Here is a tiny trained network, its code and every weight. The questions are about switching its units off for an input and a target symbol, where a switched-off unit gives its printed mean instead of its output.

import numpy as np


def w(rows, s, z=0):
    codes = np.array(rows[::2]) - 128.0
    scale = np.full(codes.shape[1], s)
    scale[-1] = z or s
    return codes * scale


def f(y):
    return y / 2 * (1 + np.tanh(0.7978845608 * (y + 0.044715 * y**3)))


def softmax(a):
    e = np.exp(a - a.max(-1, keepdims=True))
    return e / e.sum(-1, keepdims=True)


def log_softmax(a):
    a = a - a.max(-1, keepdims=True)
    return a - np.log(np.exp(a).sum(-1, keepdims=True))


def net(x, mask):
    ids = ['ΦΨαβγδζμ'.index(c) for c in x.split()]
    T = len(ids)
    res = E[ids] + P[:T]
    u = 0
    for l in range(2):
        q, k, v = (res @ M[l].T for M in (Q, K, V))
        z = softmax(np.where(np.tri(T) > 0, q @ k.T / 2**0.5, -1e9)) @ v
        res = res + np.where(mask[u], z, O[l][:, -1]) @ O[l][:, :-1]
        u += 1
        y = f(res @ A[l][:, :-1].T + A[l][:, -1])
        res = res + np.where(mask[u : u + 8], y, B[l][:, -1]) @ B[l][:, :-1]
        u += 8
    return log_softmax(res[-1] @ U[:, :-1].T + U[:, -1])


Q, K, V, O, A, B = {}, {}, {}, {}, {}, {}
E = w([
[178,153,85,91],'Φ',
[114,93,103,129],'Ψ',
[166,123,93,113],'α',
[173,128,91,114],'β',
[213,196,51,11],'γ',
[104,126,99,22],'δ',
[173,90,87,183],'ζ',
[164,162,123,168],'μ',
],0.012)
P = w([
[229,53,29,189],'0',
[243,158,253,74],'1',
[79,69,146,79],'2',
[135,236,25,237],'3',
[199,166,227,75],'4',
[74,35,98,98],'5',
[128,246,53,209],'6',
[180,169,213,72],'7',
[32,23,79,73],'8',
[127,254,50,173],'9',
[159,169,203,70],'10',
[52,23,27,106],'11',
],0.0096)
Q[0] = w([
[253,62,130,57],'L0H1',
[139,3,14,88],'L0H1',
],0.0051)
K[0] = w([
[104,163,13,82],'L0H1',
[49,2,77,137],'L0H1',
],0.0071)
V[0] = w([
[117,115,76,164],'L0H1',
[2,61,123,145],'L0H1',
],0.0093)
O[0] = w([
[133,2,200,148,154],'L0H1',
[242,120,157,90,4],'L0H1',
],0.0066,0.0036)
A[0] = w([
[171,166,173,164,179],'L0N1',
[155,214,248,82,2],'L0N2',
[192,148,114,147,150],'L0N3',
[184,98,210,87,156],'L0N4',
[34,69,91,115,53],'L0N5',
[127,149,140,90,152],'L0N6',
[108,195,139,106,144],'L0N7',
[61,142,136,117,81],'L0N8',
],0.015,0.0044)
B[0] = w([
[218,150,31,120,144],'L0N1',
[1,195,115,182,222],'L0N2',
[112,208,107,155,166],'L0N3',
[207,136,202,75,217],'L0N4',
[122,252,35,44,252],'L0N5',
[91,110,158,137,213],'L0N6',
[77,76,144,218,244],'L0N7',
[212,168,147,146,146],'L0N8',
],0.009,0.0039)
Q[1] = w([
[46,3,103,106],'L1H1',
[206,131,62,100],'L1H1',
],0.0072)
K[1] = w([
[166,70,169,28],'L1H1',
[195,113,2,88],'L1H1',
],0.0057)
V[1] = w([
[173,22,143,233],'L1H1',
[128,253,205,34],'L1H1',
],0.0063)
O[1] = w([
[200,182,118,129,2],'L1H1',
[50,124,254,191,182],'L1H1',
],0.0061,0.0067)
A[1] = w([
[108,87,89,80,107],'L1N1',
[179,41,178,33,93],'L1N2',
[115,186,175,168,239],'L1N3',
[103,81,250,126,2],'L1N4',
[231,81,156,161,25],'L1N5',
[48,65,181,48,185],'L1N6',
[181,128,125,172,175],'L1N7',
[91,62,61,124,117],'L1N8',
],0.011,0.0059)
B[1] = w([
[129,166,128,145,168],'L1N1',
[184,37,9,182,152],'L1N2',
[125,56,89,60,201],'L1N3',
[222,205,31,160,167],'L1N4',
[40,177,86,181,128],'L1N5',
[133,130,197,187,250],'L1N6',
[99,125,172,118,137],'L1N7',
[156,164,152,122,170],'L1N8',
],0.011,0.013)
U = w([
[157,145,9,145,56],'Φ',
[70,120,55,170,33],'Ψ',
[79,104,107,126,148],'α',
[55,31,202,225,253],'β',
[154,127,145,89,118],'γ',
[129,166,154,77,117],'δ',
[141,199,150,161,71],'ζ',
[193,2,102,186,64],'μ',
],0.0097,0.0035)

Each question gives the input, a string of symbols that net reads in full, and the target symbol t.
The units are the heads (2 rows each of Q, K, V and O) and the neurons (one row each of A and B). Each row of codes is followed by its name. A weight is (code - 128) times the scale printed after its matrix; where a second scale follows, it is the last column's (O, A, B and U).
mask holds one flag per unit, layer by layer, with each layer's heads first. A switched-off unit (its flag False) gives its mean, the last column of its rows in O or B, instead of its output. The means were averaged over made-up inputs and are rounded, as every weight is.
A unit's drop is (log p(t) with every unit on - log p(t) with that unit switched off) / (log p(t) with every unit on - log p(t) with every unit switched off).
The circuit of an input: a set's keep is (log p(t) with only the set's units on - log p(t) with every unit switched off) / (log p(t) with every unit on - log p(t) with every unit switched off). Starting from the 12 units with the biggest drops (on a tie, the unit counted first), units are removed one at a time, each time the one whose removal leaves the highest keep (on an exact tie, the one counted first), for as long as the keep stays at least 0.8.
units of the circuit, in order: the units of the circuit, biggest drop first
top k neurons: the k neurons with the biggest drops, biggest first
top k neurons in layer l: the k neurons of layer l with the biggest drops, biggest first
input Ψ γ Φ α α Ψ δ ζ α, target μ: units of the circuit, in order => [L0H1, L0N2]
input Ψ δ γ Ψ γ μ δ Ψ Ψ δ β, target β: top 2 neurons in layer 0 => [L0N5, L0N2]
input δ β β Φ ζ α δ δ ζ Ψ Ψ β, target Φ: units of the circuit, in order => [L0N5]
input Ψ μ δ γ δ, target β: top 2 neurons => [L1N6, L0N2]
input γ δ Φ γ, target Ψ: units of the circuit, in order => [L0H1, L0N7]
input Φ μ δ ζ Ψ Ψ δ δ β, target μ: units of the circuit, in order => [L0H1, L0N2]
input Ψ δ β δ δ δ γ α δ δ δ α, target β: units of the circuit, in order => [L1H1, L0N4]
input γ δ δ δ Ψ μ α Φ, target β: units of the circuit, in order => [L0N5, L0N2]
input Ψ μ δ δ β δ δ δ Ψ μ Φ γ, target μ: units of the circuit, in order => [L0H1, L1N2, L0N5]
input Ψ μ Ψ Φ Ψ Φ, target μ: units of the circuit, in order => [L0H1, L0N2, L1N2]
input ζ Φ Ψ ζ μ δ, target μ: units of the circuit, in order => [L0H1, L1N2]
input β Ψ Φ Ψ α γ α δ Φ, target δ: units of the circuit, in order => [L0N5, L1N2, L0N7]
input δ Ψ γ δ δ γ Ψ Ψ δ, target δ: units of the circuit, in order => [L0N5, L1N4]
input Ψ β α ζ ζ, target Φ: top 2 neurons in layer 1 => [L1N5, L1N6]
input ζ ζ Ψ, target Φ: units of the circuit, in order => [L0N5]
input Ψ γ β, target μ: top 3 neurons => [L0N2, L1N2, L0N3]
input δ γ Ψ μ δ δ δ, target β: top 4 neurons => [L0N7, L1N4, L0N1, L0N5]
input Φ δ δ Φ δ δ Ψ δ, target ζ: top 3 neurons in layer 0 => [L0N2, L0N4, L0N5]
input Φ δ δ δ β δ Ψ Ψ, target μ: top 2 neurons in layer 0 => [L0N5, L0N4]
input δ Ψ Φ Φ Φ Φ δ β ζ δ δ α, target Φ: top 2 neurons in layer 0 => [L0N2, L0N5]
input γ β δ δ δ β δ β Ψ δ β, target β: top neuron in layer 0 => [L0N5]
input Ψ β Φ, target μ: top 3 neurons => [L0N2, L1N2, L0N3]
input α δ δ ζ δ α μ, target Φ: top 2 neurons => [L0N1, L1N6]
input Φ μ ζ α γ β, target Φ: top 2 neurons in layer 1 => [L1N6, L1N7]
